Below are the code and all the weights of a small trained network. Each question names an input and a target symbol and asks about switching units off, where a switched-off unit gives its printed mean instead of its output.

import numpy as np


def w(rows, s, z=0):
    codes = np.array(rows[::2]) - 128.0
    scale = np.full(codes.shape[1], s)
    scale[-1] = z or s
    return codes * scale


def norm(h):
    return h / np.sqrt((h * h).mean(-1, keepdims=True) + 1e-5)


def softmax(a):
    e = np.exp(a - a.max(-1, keepdims=True))
    return e / e.sum(-1, keepdims=True)


def log_softmax(a):
    a = a - a.max(-1, keepdims=True)
    return a - np.log(np.exp(a).sum(-1, keepdims=True))


def net(x, mask):
    ids = ['ΞΨΩαβζθμτ'.index(c) for c in x.split()]
    T = len(ids)
    res = E[ids] + P[:T]
    u = 0
    for l in range(3):
        r = norm(res)
        for j in range(2):
            rows = slice(3 * j, 3 * j + 3)
            q, k, v = (r @ M[l][rows].T for M in (Q, K, V))
            z = softmax(np.where(np.tri(T) > 0, q @ k.T / 3**0.5, -1e9)) @ v
            o = O[l][rows]
            res = res + np.where(mask[u + j], z, o[:, -1]) @ o[:, :-1]
        u += 2
    return log_softmax(norm(res)[-1] @ U[:, :-1].T + U[:, -1])


Q, K, V, O = {}, {}, {}, {}
E = w([
[147,134,98,137,212,154,221,123,186,116],'Ξ',
[184,111,83,129,154,21,142,158,202,151],'Ψ',
[45,95,207,128,199,96,108,96,97,84],'Ω',
[177,156,105,122,168,95,50,74,46,26],'α',
[80,175,138,254,130,72,134,156,71,126],'β',
[229,127,160,175,46,133,170,97,166,159],'ζ',
[206,164,130,131,183,49,117,167,190,176],'θ',
[141,109,94,144,143,177,49,161,204,183],'μ',
[74,138,104,95,105,124,149,204,119,221],'τ',
],0.0073)
P = w([
[130,184,2,123,191,72,77,46,81,185],'0',
[144,145,40,133,174,80,94,118,89,167],'1',
[152,143,64,125,169,99,101,132,98,165],'2',
[150,131,79,119,158,109,107,149,106,149],'3',
[150,126,88,120,152,116,119,153,112,137],'4',
[150,125,98,119,144,126,124,161,115,131],'5',
[145,121,101,112,137,130,129,169,126,111],'6',
[140,123,120,111,146,144,131,171,127,117],'7',
[138,121,133,106,134,145,135,177,139,116],'8',
[129,116,145,99,129,147,144,177,144,104],'9',
[123,111,151,90,123,154,145,183,157,95],'10',
[117,107,168,89,122,157,152,184,171,98],'11',
[107,102,187,86,113,162,163,187,178,93],'12',
[99,92,184,87,104,161,175,191,191,88],'13',
],0.0046)
Q[0] = w([
[89,150,104,175,1,222,115,41,28,142],'0.h1',
[63,140,156,180,139,67,152,190,88,133],'0.h1',
[220,136,121,116,89,73,150,198,197,181],'0.h1',
[102,95,143,92,134,131,149,110,168,138],'0.h2',
[169,145,101,97,129,153,113,105,139,110],'0.h2',
[136,141,124,173,129,131,140,174,140,139],'0.h2',
],0.008)
K[0] = w([
[223,199,27,171,122,8,76,126,74,158],'0.h1',
[2,201,142,184,101,101,182,159,82,173],'0.h1',
[158,79,182,92,34,233,167,157,190,148],'0.h1',
[121,45,185,127,151,113,139,115,124,137],'0.h2',
[179,103,117,71,112,146,127,115,96,113],'0.h2',
[143,121,114,176,110,122,146,164,167,120],'0.h2',
],0.0072)
V[0] = w([
[127,67,131,179,131,166,3,145,207,112],'0.h1',
[225,152,81,144,192,163,70,79,160,89],'0.h1',
[80,131,84,126,141,197,135,203,137,209],'0.h1',
[175,95,37,122,135,123,163,111,174,204],'0.h2',
[181,124,136,139,111,129,138,127,145,100],'0.h2',
[171,168,126,108,121,128,128,116,169,175],'0.h2',
],0.0048)
O[0] = w([
[57,62,69,254,101,98,83,142,130,194,146],'0.h1',
[42,119,138,183,126,192,182,174,137,190,125],'0.h1',
[42,153,123,105,169,179,48,78,162,89,247],'0.h1',
[144,99,110,78,127,118,78,60,153,90,253],'0.h2',
[48,90,125,142,165,102,145,123,100,165,108],'0.h2',
[95,150,153,75,105,88,75,111,130,128,179],'0.h2',
],0.0062,0.0047)
Q[1] = w([
[39,35,92,130,155,151,113,122,137,143],'1.h1',
[149,189,190,214,147,153,136,176,156,162],'1.h1',
[122,125,153,176,149,74,221,142,80,122],'1.h1',
[126,174,169,166,142,155,141,254,149,176],'1.h2',
[137,125,150,111,117,114,25,29,61,138],'1.h2',
[63,138,106,128,196,191,48,91,76,94],'1.h2',
],0.0054)
K[1] = w([
[82,100,50,130,90,216,120,99,109,147],'1.h1',
[171,120,195,202,79,84,124,170,120,90],'1.h1',
[138,72,134,97,148,137,156,253,79,65],'1.h1',
[155,66,93,68,100,203,116,104,192,209],'1.h2',
[137,91,177,153,148,39,62,159,20,122],'1.h2',
[36,123,116,103,204,88,80,211,99,113],'1.h2',
],0.0049)
V[1] = w([
[150,163,173,179,78,97,130,173,169,79],'1.h1',
[152,119,141,88,146,144,84,127,189,103],'1.h1',
[89,90,122,84,175,121,135,86,55,168],'1.h1',
[136,110,87,101,102,125,85,136,225,171],'1.h2',
[147,114,150,173,117,182,147,4,82,120],'1.h2',
[129,106,146,164,129,123,133,177,66,114],'1.h2',
],0.0046)
O[1] = w([
[107,3,65,91,105,174,182,165,142,153,5],'1.h1',
[118,113,110,231,127,146,138,156,27,188,252],'1.h1',
[112,245,170,169,155,90,89,97,210,87,189],'1.h1',
[157,77,65,116,105,202,178,223,102,160,187],'1.h2',
[205,118,98,149,154,67,48,124,179,4,100],'1.h2',
[85,141,167,85,114,42,81,63,96,92,49],'1.h2',
],0.0034,0.0024)
Q[2] = w([
[139,108,115,129,163,85,68,121,129,106],'2.h1',
[242,20,106,76,105,48,141,166,163,152],'2.h1',
[114,133,158,131,137,134,90,84,56,93],'2.h1',
[59,147,134,100,117,110,25,45,41,72],'2.h2',
[167,136,158,126,160,124,254,229,148,118],'2.h2',
[190,94,150,207,96,115,169,226,82,112],'2.h2',
],0.0081)
K[2] = w([
[87,90,155,103,133,124,39,99,134,125],'2.h1',
[120,65,219,128,101,108,156,81,183,90],'2.h1',
[126,196,80,111,142,72,47,121,61,114],'2.h1',
[118,187,80,108,175,61,1,107,87,164],'2.h2',
[131,110,191,148,147,115,209,126,132,62],'2.h2',
[177,114,146,213,60,44,175,134,29,91],'2.h2',
],0.0072)
V[2] = w([
[3,67,188,65,207,128,144,133,29,67],'2.h1',
[117,133,159,130,112,200,108,70,78,197],'2.h1',
[168,139,172,192,124,130,113,95,83,77],'2.h1',
[127,133,86,49,121,137,46,196,123,163],'2.h2',
[97,108,121,50,74,169,126,242,133,136],'2.h2',
[77,102,96,99,217,161,194,187,152,80],'2.h2',
],0.0052)
O[2] = w([
[129,127,54,91,156,53,74,176,97,189,42],'2.h1',
[143,108,172,163,115,88,162,220,181,107,116],'2.h1',
[140,238,135,124,178,98,106,89,253,152,109],'2.h1',
[99,190,184,99,139,28,49,73,103,110,253],'2.h2',
[173,219,132,182,171,56,118,51,195,135,93],'2.h2',
[88,212,34,144,230,173,206,118,113,91,117],'2.h2',
],0.005,0.0041)
U = w([
[111,176,90,145,199,180,202,149,125,88,208],'Ξ',
[130,49,65,106,112,103,163,28,77,152,76],'Ψ',
[206,111,56,96,120,58,123,206,161,200,116],'Ω',
[116,47,161,90,126,156,99,254,55,75,77],'α',
[135,127,128,137,124,122,124,135,122,130,4],'β',
[205,102,187,161,64,152,137,114,209,113,177],'ζ',
[124,179,197,126,129,141,157,126,78,254,76],'θ',
[49,82,90,210,122,136,52,129,179,170,114],'μ',
[127,186,167,89,145,80,60,49,97,56,180],'τ',
],0.0055,0.0029)

Each question gives the input, a string of symbols that net reads in full, and the target symbol t.
The units are the heads (3 rows each of Q, K, V and O). Each row of codes is followed by its name. A weight is (code - 128) times the scale printed after its matrix; where a second scale follows, it is the last column's (O and U).
mask holds one flag per head, layer by layer. A switched-off head (its flag False) gives its mean, the last column of its rows in O, instead of its output. The means were averaged over made-up inputs and are rounded, as every weight is.
A unit's drop is (log p(t) with every unit on - log p(t) with that unit switched off) / (log p(t) with every unit on - log p(t) with every unit switched off).
The circuit of an input: a set's keep is (log p(t) with only the set's units on - log p(t) with every unit switched off) / (log p(t) with every unit on - log p(t) with every unit switched off). Starting from all 6 units, units are removed one at a time, each time the one whose removal leaves the highest keep (on an exact tie, the one counted first), for as long as the keep stays at least 0.8.
circuit, biggest first: the units of the circuit, biggest drop first
unit that matters most: the unit with the biggest drop
heads that matter: for each layer, one digit per head in row order, 1 if its drop is at least 0.15 and else 0, layers parted by /
drop of u: that unit's drop, to one decimal
input τ Ψ α ζ Ω μ μ Ψ Ψ, target μ: circuit, biggest first -> (0.h1)
input β θ Ψ μ ζ α α α Ψ θ α, target Ξ: circuit, biggest first -> (0.h2 0.h1 2.h2)
input α α τ μ β α, target Ξ: heads that matter -> 11 / 10 / 01
input Ξ Ψ Ω θ μ β α τ ζ ζ α Ψ α β, target α: circuit, biggest first -> (2.h2 0.h2 0.h1)
input μ Ω τ τ Ξ α Ω, target α: heads that matter -> 11 / 01 / 01
input θ μ θ τ α β τ α, target α: heads that matter -> 11 / 00 / 01
input α θ Ω τ τ ζ θ τ ζ ζ ζ ζ θ α, target α: heads that matter -> 10 / 01 / 01
input Ω θ Ω μ θ μ β Ω, target Ξ: circuit, biggest first -> (0.h2 0.h1 2.h2 1.h1)
input α α Ψ α Ψ, target Ψ: circuit, biggest first -> (2.h1 0.h1)
input θ Ψ τ, target τ: heads that matter -> 10 / 00 / 01
input Ω τ Ψ α β τ θ μ α θ β Ω, target α: circuit, biggest first -> (0.h2 2.h2 0.h1)
input μ τ θ τ θ ζ θ θ Ψ, target ζ: heads that matter -> 00 / 00 / 10
input τ τ τ μ β Ω α τ α α Ξ Ψ, target Ξ: heads that matter -> 00 / 00 / 01
input ζ Ξ θ Ω θ, target Ω: circuit, biggest first -> (0.h1 2.h1)
input μ τ τ β τ Ψ τ μ ζ θ Ω Ω μ β, target α: unit that matters most -> 0.h2
input μ ζ θ Ψ τ α ζ μ Ψ Ω Ψ, target Ω: heads that matter -> 10 / 00 / 10
input θ Ψ θ, target θ: heads that matter -> 11 / 01 / 11
input β Ξ ζ τ θ τ, target τ: heads that matter -> 10 / 00 / 00
input θ θ Ψ, target Ψ: heads that matter -> 11 / 01 / 11
input Ω θ Ω τ β μ Ψ θ β β Ψ, target μ: unit that matters most -> 0.h1
input β μ θ Ω τ ζ α θ θ Ψ, target ζ: heads that matter -> 10 / 00 / 10
input α τ τ τ Ξ α τ ζ Ω τ α ζ θ, target ζ: heads that matter -> 00 / 00 / 10
input μ μ θ, target μ: drop of 0.h1 -> 1.2
input β θ τ μ Ψ τ β μ Ψ τ Ψ β Ξ θ, target Ξ: drop of 2.h2 -> 1.0
input μ Ξ μ Ω α θ α τ θ Ξ α Ψ μ θ, target μ: drop of 0.h1 -> 1.3
